Below is a small trained network, with its code and all its weights. Each question gives an input and a class and asks what happens when units are switched off, that is, made to give their printed mean instead of their output.

import numpy as np


def w(rows, s, z=0):
    codes = np.array(rows[::2]) - 128.0
    scale = np.full(codes.shape[1], s)
    scale[-1] = z or s
    return codes * scale


def f(y):
    return y / 2 * (1 + np.tanh(0.7978845608 * (y + 0.044715 * y**3)))


def log_softmax(a):
    a = a - a.max(-1, keepdims=True)
    return a - np.log(np.exp(a).sum(-1, keepdims=True))


def net(x, mask):
    res = np.array(x, float).reshape(1, 5) / 4 @ E
    y = f(res @ A[0][:, :-1].T + A[0][:, -1])
    res = res + np.where(mask, y, B[0][:, -1]) @ B[0][:, :-1]
    return log_softmax(res[-1] @ U[:, :-1].T + U[:, -1])


A, B = {}, {}
E = w([
[171,145,141,140,42,208],'x0',
[195,237,137,65,104,132],'x1',
[46,107,146,53,71,52],'x2',
[131,82,33,28,153,42],'x3',
[173,54,239,3,155,172],'x4',
],0.0069)
A[0] = w([
[191,233,93,151,81,211,193],'n0',
[154,131,140,124,139,99,147],'n1',
[108,101,140,167,112,121,235],'n2',
[119,120,54,58,115,72,153],'n3',
[122,89,61,85,175,36,197],'n4',
[128,80,202,83,49,176,152],'n5',
[124,155,198,35,144,108,235],'n6',
[162,219,154,148,185,163,199],'n7',
[186,128,103,168,49,223,247],'n8',
[151,130,156,138,96,66,77],'n9',
[105,131,110,102,130,114,61],'n10',
[84,147,182,114,103,141,232],'n11',
[118,163,93,254,130,130,153],'n12',
[118,114,111,50,86,53,252],'n13',
[151,129,140,149,65,237,101],'n14',
[138,10,139,130,192,178,225],'n15',
],0.012,0.003)
B[0] = w([
[173,97,166,108,49,17,247],'n0',
[146,136,134,134,139,126,136],'n1',
[78,146,122,128,133,151,172],'n2',
[141,164,42,118,169,93,231],'n3',
[165,110,84,156,223,84,254],'n4',
[110,131,167,25,149,182,222],'n5',
[165,217,181,111,124,179,223],'n6',
[194,182,106,250,66,167,195],'n7',
[123,68,71,51,66,135,236],'n8',
[129,136,135,102,125,106,133],'n9',
[145,132,119,108,141,107,140],'n10',
[100,146,155,94,103,127,180],'n11',
[18,165,135,157,95,109,246],'n12',
[149,179,121,62,199,78,243],'n13',
[150,114,57,65,117,154,210],'n14',
[115,38,156,180,172,167,223],'n15',
],0.023,0.0095)
U = w([
[17,189,128,151,71,134,103],'0',
[138,197,219,67,130,192,5],'1',
[102,22,200,213,173,173,181],'2',
[204,109,109,109,1,113,111],'3',
[196,167,98,138,209,108,189],'4',
[229,156,181,186,113,179,143],'5',
[152,67,82,69,80,228,114],'6',
],0.0085,0.0017)

Each question gives the input, the list of numbers given to net, and the class t.
The units are the neurons (one row each of A and B). Each row of codes is followed by its name. A weight is (code - 128) times the scale printed after its matrix; where a second scale follows, it is the last column's (A, B and U).
mask holds one flag per neuron, in row order. A switched-off neuron (its flag False) gives its mean, the last column of its row in B, instead of its output. The means were averaged over made-up inputs and are rounded, as every weight is.
A unit's drop is (log p(t) with every unit on - log p(t) with that unit switched off) / (log p(t) with every unit on - log p(t) with every unit switched off).
The circuit of an input: a set's keep is (log p(t) with only the set's units on - log p(t) with every unit switched off) / (log p(t) with every unit on - log p(t) with every unit switched off). Starting from the 12 units with the biggest drops (on a tie, the unit counted first), units are removed one at a time, each time the one whose removal leaves the highest keep (on an exact tie, the one counted first), for as long as the keep stays at least 0.8.
circuit, biggest first: the units of the circuit, biggest drop first
unit that matters most: the unit with the biggest drop
k most important neurons: the k neurons with the biggest drops, biggest first
drop of u: that unit's drop, to one decimal
input [6,-8,7,3,6], class 1: unit that matters most -> n5
input [-7,1,-4,-1,0], class 2: circuit, biggest first -> [n13; n3; n14]
input [1,-2,5,-1,-2], class 0: circuit, biggest first -> [n4; n14]
input [2,-7,-8,-8,-5], class 3: 3 most important neurons -> [n0; n8; n14]
input [-1,-7,3,0,8], class 1: 2 most important neurons -> [n5; n6]
input [2,-4,8,-8,0], class 1: 2 most important neurons -> [n5; n11]
input [-7,5,3,-3,-5], class 0: circuit, biggest first -> [n12; n13]
input [-2,-7,1,-8,8], class 2: 3 most important neurons -> [n15; n13; n8]
input [-8,6,-8,-3,-7], class 3: 2 most important neurons -> [n0; n7]
input [4,5,0,0,6], class 1: 2 most important neurons -> [n6; n5]
input [2,-1,7,6,6], class 4: 2 most important neurons -> [n4; n3]
input [3,-2,3,-5,-2], class 0: 2 most important neurons -> [n12; n2]
input [-1,-2,-8,-5,3], class 3: 2 most important neurons -> [n7; n0]
input [-6,-4,-6,-7,1], class 2: unit that matters most -> n15
input [-3,-2,-8,5,-1], class 2: 2 most important neurons -> [n13; n15]
input [6,-2,8,5,6], class 1: drop of n5 -> 1.9
input [7,-2,2,6,3], class 4: drop of n13 -> 0.2
input [-6,-4,1,0,8], class 2: drop of n4 -> 0.1
